Below are the code and all the weights of a small trained network. Each question names an input and a class and asks about switching units off, where a switched-off unit gives its printed mean instead of its output.

import numpy as np


def w(rows, s, z=0):
    codes = np.array(rows[::2]) - 128.0
    scale = np.full(codes.shape[1], s)
    scale[-1] = z or s
    return codes * scale


def f(y):
    return y / 2 * (1 + np.tanh(0.7978845608 * (y + 0.044715 * y**3)))


def log_softmax(a):
    a = a - a.max(-1, keepdims=True)
    return a - np.log(np.exp(a).sum(-1, keepdims=True))


def net(x, mask):
    res = np.array(x, float).reshape(1, 4) / 4 @ E
    y = f(res @ A[0][:, :-1].T + A[0][:, -1])
    res = res + np.where(mask, y, B[0][:, -1]) @ B[0][:, :-1]
    return log_softmax(res[-1] @ U[:, :-1].T + U[:, -1])


A, B = {}, {}
E = w([
[89,3,106,129,159,116,83],'x0',
[132,104,103,118,205,176,214],'x1',
[82,111,121,75,161,58,196],'x2',
[105,145,204,200,173,126,106],'x3',
],0.012)
A[0] = w([
[117,117,158,232,164,138,57,132],'n0',
[113,83,108,122,154,94,41,224],'n1',
[186,152,119,151,56,176,75,234],'n2',
[80,111,110,114,231,122,220,252],'n3',
[186,176,185,254,80,123,53,146],'n4',
[128,141,153,232,189,173,121,168],'n5',
[35,171,162,149,136,132,116,131],'n6',
[165,186,200,125,31,125,145,191],'n7',
[109,93,87,67,166,69,163,222],'n8',
[76,112,112,104,104,105,67,180],'n9',
[130,97,113,203,105,111,60,200],'n10',
[102,127,168,208,173,208,101,241],'n11',
],0.0097,0.0038)
B[0] = w([
[160,82,207,183,95,80,103,194],'n0',
[119,70,162,108,51,168,157,188],'n1',
[193,126,43,155,71,134,117,209],'n2',
[144,140,207,93,203,159,211,247],'n3',
[156,148,116,205,111,45,81,235],'n4',
[222,84,148,219,182,179,111,196],'n5',
[96,109,179,141,193,95,90,157],'n6',
[107,255,72,154,116,169,59,212],'n7',
[80,152,162,51,131,78,232,217],'n8',
[42,86,150,131,45,145,116,166],'n9',
[154,77,138,126,75,126,110,184],'n10',
[233,62,143,177,199,108,125,207],'n11',
],0.0091,0.013)
U = w([
[156,108,200,145,221,170,177,171],'0',
[164,117,152,193,112,69,98,6],'1',
[151,248,47,128,88,151,115,164],'2',
[57,217,152,123,148,62,78,68],'3',
[182,106,17,52,162,178,158,207],'4',
[84,161,141,2,150,89,232,169],'5',
[86,44,142,62,41,134,135,150],'6',
],0.0093,0.0017)

Each question gives the input, the list of numbers given to net, and the class t.
The units are the neurons (one row each of A and B). Each row of codes is followed by its name. A weight is (code - 128) times the scale printed after its matrix; where a second scale follows, it is the last column's (A, B and U).
mask holds one flag per neuron, in row order. A switched-off neuron (its flag False) gives its mean, the last column of its row in B, instead of its output. The means were averaged over made-up inputs and are rounded, as every weight is.
A unit's drop is (log p(t) with every unit on - log p(t) with that unit switched off) / (log p(t) with every unit on - log p(t) with every unit switched off).
The circuit of an input: a set's keep is (log p(t) with only the set's units on - log p(t) with every unit switched off) / (log p(t) with every unit on - log p(t) with every unit switched off). Starting from all 12 units, units are removed one at a time, each time the one whose removal leaves the highest keep (on an exact tie, the one counted first), for as long as the keep stays at least 0.8.
circuit, biggest first: the units of the circuit, biggest drop first
most important unit: the unit with the biggest drop
top k neurons: the k neurons with the biggest drops, biggest first
drop when u is switched off: that unit's drop, to one decimal
input [1,-7,7,6], class 6: circuit, biggest first -> [n1 n9 n11]
input [2,-1,1,0], class 6: most important unit -> n3
input [-2,-8,7,-7], class 5: top 2 neurons -> [n8 n4]
input [4,-5,6,0], class 6: top 3 neurons -> [n9 n1 n3]
input [-8,-5,0,5], class 2: top 2 neurons -> [n7 n2]
input [-5,-6,0,4], class 2: top 2 neurons -> [n7 n2]
input [7,-2,-6,-2], class 6: top 2 neurons -> [n1 n9]
input [3,-3,4,1], class 6: drop when n3 is switched off -> 0.2
input [0,2,0,-6], class 5: drop when n10 is switched off -> 0.0
input [-2,-7,-2,-2], class 2: drop when n7 is switched off -> 0.1
